Here is a tiny trained network, its code and every weight. The questions are about switching its units off for an input and a class, where a switched-off unit gives its printed mean instead of its output.

import numpy as np


def w(rows, s, z=0):
    codes = np.array(rows[::2]) - 128.0
    scale = np.full(codes.shape[1], s)
    scale[-1] = z or s
    return codes * scale


def f(y):
    return y / 2 * (1 + np.tanh(0.7978845608 * (y + 0.044715 * y**3)))


def log_softmax(a):
    a = a - a.max(-1, keepdims=True)
    return a - np.log(np.exp(a).sum(-1, keepdims=True))


def net(x, mask):
    res = np.array(x, float).reshape(1, 5) / 4 @ E
    y = f(res @ A[0][:, :-1].T + A[0][:, -1])
    res = res + np.where(mask, y, B[0][:, -1]) @ B[0][:, :-1]
    return log_softmax(res[-1] @ U[:, :-1].T + U[:, -1])


A, B = {}, {}
E = w([
[94,254,113,160,178],'x0',
[194,29,209,147,66],'x1',
[17,19,193,72,147],'x2',
[65,183,237,199,46],'x3',
[72,122,67,234,121],'x4',
],0.0069)
A[0] = w([
[139,91,179,117,33,155],'n0',
[13,117,130,143,140,210],'n1',
[140,233,155,114,127,202],'n2',
[170,200,14,170,127,214],'n3',
[146,226,152,158,109,199],'n4',
[29,61,238,195,161,240],'n5',
[65,94,139,112,91,145],'n6',
[167,44,166,72,137,155],'n7',
[40,158,87,163,105,145],'n8',
[184,69,177,49,97,202],'n9',
[26,64,173,60,155,237],'n10',
[125,151,36,105,140,177],'n11',
[183,90,142,100,114,219],'n12',
[160,83,152,148,90,157],'n13',
[177,57,83,124,55,183],'n14',
[2,134,209,125,147,213],'n15',
[99,96,194,141,128,149],'n16',
[166,48,160,215,108,212],'n17',
[184,173,200,89,134,179],'n18',
[115,139,217,171,14,224],'n19',
[192,192,77,24,207,253],'n20',
[65,148,176,136,157,205],'n21',
[173,128,94,61,190,194],'n22',
[185,202,174,188,71,173],'n23',
[211,162,38,145,164,163],'n24',
],0.0089,0.0037)
B[0] = w([
[136,92,104,175,92,188],'n0',
[84,208,73,91,90,210],'n1',
[142,189,166,147,201,201],'n2',
[190,136,77,92,206,235],'n3',
[237,227,143,124,180,203],'n4',
[63,160,91,145,4,246],'n5',
[129,144,79,91,27,165],'n6',
[108,120,162,150,59,208],'n7',
[148,166,106,64,129,195],'n8',
[62,77,162,183,101,223],'n9',
[81,171,138,127,27,235],'n10',
[81,141,83,59,216,189],'n11',
[43,2,189,164,146,188],'n12',
[114,78,80,185,104,166],'n13',
[76,37,124,174,105,195],'n14',
[99,238,106,103,65,235],'n15',
[58,125,80,157,111,166],'n16',
[125,89,57,214,108,196],'n17',
[151,117,196,154,150,173],'n18',
[124,150,120,192,78,228],'n19',
[76,96,173,20,202,255],'n20',
[97,208,126,144,96,188],'n21',
[61,59,175,26,102,203],'n22',
[231,142,148,196,168,195],'n23',
[130,91,52,66,198,210],'n24',
],0.0063,0.0089)
U = w([
[102,145,138,62,118,4],'0',
[208,217,151,155,162,183],'1',
[100,77,213,61,110,104],'2',
[92,173,255,111,192,56],'3',
[109,50,96,243,106,160],'4',
[105,195,73,130,56,98],'5',
[67,174,148,123,102,216],'6',
[115,122,29,48,230,163],'7',
],0.0082,0.0024)

Each question gives the input, the list of numbers given to net, and the class t.
The units are the neurons (one row each of A and B). Each row of codes is followed by its name. A weight is (code - 128) times the scale printed after its matrix; where a second scale follows, it is the last column's (A, B and U).
mask holds one flag per neuron, in row order. A switched-off neuron (its flag False) gives its mean, the last column of its row in B, instead of its output. The means were averaged over made-up inputs and are rounded, as every weight is.
A unit's drop is (log p(t) with every unit on - log p(t) with that unit switched off) / (log p(t) with every unit on - log p(t) with every unit switched off).
The circuit of an input: a set's keep is (log p(t) with only the set's units on - log p(t) with every unit switched off) / (log p(t) with every unit on - log p(t) with every unit switched off). Starting from the 12 units with the biggest drops (on a tie, the unit counted first), units are removed one at a time, each time the one whose removal leaves the highest keep (on an exact tie, the one counted first), for as long as the keep stays at least 0.8.
circuit, biggest first: the units of the circuit, biggest drop first
k most important neurons: the k neurons with the biggest drops, biggest first
drop when u is switched off: that unit's drop, to one decimal
input [4,8,-2,5,5], class 4: circuit, biggest first	(n17 n23)
input [-2,5,2,8,2], class 5: circuit, biggest first	(n5)
input [3,8,1,8,3], class 5: circuit, biggest first	(n15 n5)
input [6,6,-3,8,2], class 1: circuit, biggest first	(n23 n4)
input [1,5,-6,7,7], class 1: circuit, biggest first	(n4 n23)
input [-1,-5,-8,3,3], class 1: circuit, biggest first	(n4 n23)
input [5,-7,-6,3,-2], class 7: 2 most important neurons	(n24 n20)
input [-4,-8,0,-2,-7], class 2: 2 most important neurons	(n22 n3)
input [2,7,-5,-4,-4], class 2: 2 most important neurons	(n20 n22)
input [1,-7,8,3,2], class 5: drop when n4 is switched off	0.0
input [-3,3,6,7,1], class 5: drop when n15 is switched off	0.1
input [-6,-3,-1,-6,-3], class 2: drop when n9 is switched off	0.1
